Here is a tiny trained network, its code and every weight. The questions are about switching its units off for an input and a target symbol, where a switched-off unit gives its printed mean instead of its output.

import numpy as np


def w(rows, s, z=0):
    codes = np.array(rows[::2]) - 128.0
    scale = np.full(codes.shape[1], s)
    scale[-1] = z or s
    return codes * scale


def norm(h):
    return h / np.sqrt((h * h).mean(-1, keepdims=True) + 1e-5)


def softmax(a):
    e = np.exp(a - a.max(-1, keepdims=True))
    return e / e.sum(-1, keepdims=True)


def log_softmax(a):
    a = a - a.max(-1, keepdims=True)
    return a - np.log(np.exp(a).sum(-1, keepdims=True))


def net(x, mask):
    ids = ['Δζηλξω'.index(c) for c in x.split()]
    T = len(ids)
    res = E[ids] + P[:T]
    u = 0
    for l in range(2):
        r = norm(res)
        for j in range(3):
            rows = slice(2 * j, 2 * j + 2)
            q, k, v = (r @ M[l][rows].T for M in (Q, K, V))
            z = softmax(np.where(np.tri(T) > 0, q @ k.T / 2**0.5, -1e9)) @ v
            o = O[l][rows]
            res = res + np.where(mask[u + j], z, o[:, -1]) @ o[:, :-1]
        u += 3
    return log_softmax(norm(res)[-1] @ U[:, :-1].T + U[:, -1])


Q, K, V, O = {}, {}, {}, {}
E = w([
[92,199,196,217],'Δ',
[127,247,137,135],'ζ',
[86,129,181,59],'η',
[121,177,96,150],'λ',
[175,75,121,254],'ξ',
[181,169,143,177],'ω',
],0.0022)
P = w([
[105,107,153,126],'0',
[99,132,102,249],'1',
[127,115,82,202],'2',
[142,121,79,141],'3',
[86,61,136,73],'4',
[88,51,126,80],'5',
[105,53,112,84],'6',
[105,70,110,101],'7',
[122,62,106,103],'8',
[119,39,94,98],'9',
[124,52,96,113],'10',
[117,15,92,98],'11',
],0.0011)
Q[0] = w([
[97,138,242,95],'0.h0',
[160,145,14,173],'0.h0',
[71,147,111,135],'0.h1',
[186,1,111,30],'0.h1',
[198,176,139,242],'0.h2',
[219,96,225,186],'0.h2',
],0.0055)
K[0] = w([
[180,45,67,121],'0.h0',
[76,174,239,136],'0.h0',
[88,131,170,108],'0.h1',
[97,118,25,167],'0.h1',
[90,1,150,90],'0.h2',
[38,114,150,45],'0.h2',
],0.0061)
V[0] = w([
[189,138,164,169],'0.h0',
[146,65,5,163],'0.h0',
[133,111,44,164],'0.h1',
[51,167,197,80],'0.h1',
[150,64,185,84],'0.h2',
[38,130,130,75],'0.h2',
],0.003)
O[0] = w([
[185,122,116,85,198],'0.h0',
[132,62,59,219,3],'0.h0',
[155,200,161,204,87],'0.h1',
[121,10,15,113,208],'0.h1',
[125,141,251,66,25],'0.h2',
[185,88,191,197,120],'0.h2',
],0.0022,0.0014)
Q[1] = w([
[93,115,107,108],'1.h0',
[110,95,207,81],'1.h0',
[66,181,42,2],'1.h1',
[94,74,110,107],'1.h1',
[70,83,130,53],'1.h2',
[102,148,66,77],'1.h2',
],0.0086)
K[1] = w([
[108,86,83,113],'1.h0',
[114,117,76,207],'1.h0',
[44,74,35,73],'1.h1',
[105,184,2,200],'1.h1',
[236,85,73,185],'1.h2',
[194,104,232,144],'1.h2',
],0.0064)
V[1] = w([
[141,125,138,44],'1.h0',
[60,137,177,179],'1.h0',
[52,59,156,100],'1.h1',
[11,160,94,151],'1.h1',
[3,178,160,113],'1.h2',
[205,178,196,138],'1.h2',
],0.005)
O[1] = w([
[61,100,56,144,37],'1.h0',
[185,154,144,57,201],'1.h0',
[187,182,100,95,36],'1.h1',
[150,96,3,126,247],'1.h1',
[106,16,161,70,249],'1.h2',
[47,201,146,74,154],'1.h2',
],0.0046,0.0016)
U = w([
[4,174,156,166,58],'Δ',
[168,132,116,104,38],'ζ',
[174,86,114,2,82],'η',
[63,62,52,175,108],'λ',
[223,152,93,235,165],'ξ',
[153,226,193,139,254],'ω',
],0.0084,0.0046)

Each question gives the input, a string of symbols that net reads in full, and the target symbol t.
The units are the heads (2 rows each of Q, K, V and O). Each row of codes is followed by its name. A weight is (code - 128) times the scale printed after its matrix; where a second scale follows, it is the last column's (O and U).
mask holds one flag per head, layer by layer. A switched-off head (its flag False) gives its mean, the last column of its rows in O, instead of its output. The means were averaged over made-up inputs and are rounded, as every weight is.
A unit's drop is (log p(t) with every unit on - log p(t) with that unit switched off) / (log p(t) with every unit on - log p(t) with every unit switched off).
The circuit of an input: a set's keep is (log p(t) with only the set's units on - log p(t) with every unit switched off) / (log p(t) with every unit on - log p(t) with every unit switched off). Starting from all 6 units, units are removed one at a time, each time the one whose removal leaves the highest keep (on an exact tie, the one counted first), for as long as the keep stays at least 0.8.
circuit, biggest first: the units of the circuit, biggest drop first
most important unit: the unit with the biggest drop
heads that matter: for each layer, one digit per head in row order, 1 if its drop is at least 0.15 and else 0, layers parted by /
drop when u is switched off: that unit's drop, to one decimal
input λ η λ ζ λ ξ ζ, target ξ: heads that matter	000 / 001
input ζ ζ λ ξ ξ ζ λ η ξ ω ξ, target ω: circuit, biggest first	(1.h1; 0.h1)
input λ λ ξ λ, target ξ: most important unit	1.h0
input λ η η, target ξ: circuit, biggest first	(1.h2; 0.h2)
input Δ Δ ω Δ ξ, target η: circuit, biggest first	(1.h0; 1.h2)
input Δ ζ λ, target η: heads that matter	100 / 101
input η ξ ζ Δ ω ζ ω η ω ζ η, target ω: heads that matter	000 / 001
input λ ξ η Δ, target ξ: circuit, biggest first	(1.h2; 0.h0)
input ω ζ λ ζ, target Δ: circuit, biggest first	(0.h1; 1.h1)
input η Δ ζ, target η: heads that matter	111 / 011
input Δ ξ ζ η λ λ ξ ζ, target ξ: circuit, biggest first	(1.h2; 0.h1)
input Δ ω Δ ζ Δ Δ η Δ, target η: circuit, biggest first	(1.h0; 1.h1)
input η η ζ Δ ζ ζ ζ ω Δ λ η, target λ: heads that matter	111 / 100
input ω ω ζ ζ Δ ζ, target λ: most important unit	0.h2
input λ λ ζ ξ ξ ω Δ, target ω: heads that matter	010 / 100
input ζ ω ω, target λ: heads that matter	101 / 000
input λ λ ζ η ξ ξ Δ ω, target ω: heads that matter	001 / 010
input Δ ξ ω ζ ω ω ξ ξ, target Δ: circuit, biggest first	(1.h1; 1.h2)
input ξ ω ξ ω, target ω: heads that matter	010 / 000
input ξ ξ Δ Δ η ζ ω ω ω ζ λ, target ω: circuit, biggest first	(1.h2)
input Δ ζ ξ, target η: circuit, biggest first	(1.h2; 1.h0)
input ζ ω Δ, target λ: circuit, biggest first	(0.h2; 1.h1)
input λ η ξ η η Δ ξ ξ Δ, target ξ: heads that matter	100 / 001
input ζ Δ ξ Δ Δ ζ ζ η Δ, target η: drop when 0.h0 is switched off	0.0
input Δ Δ ω, target η: drop when 0.h0 is switched off	0.1
input ζ ω Δ η λ ζ Δ λ ω ω ω ζ, target ω: drop when 1.h2 is switched off	1.3
input ζ ξ η λ η λ ζ ω ξ ω Δ ζ, target ω: drop when 0.h2 is switched off	0.4
input ξ ω ζ Δ ζ ξ ζ ξ η λ, target ξ: circuit, biggest first	(1.h2)
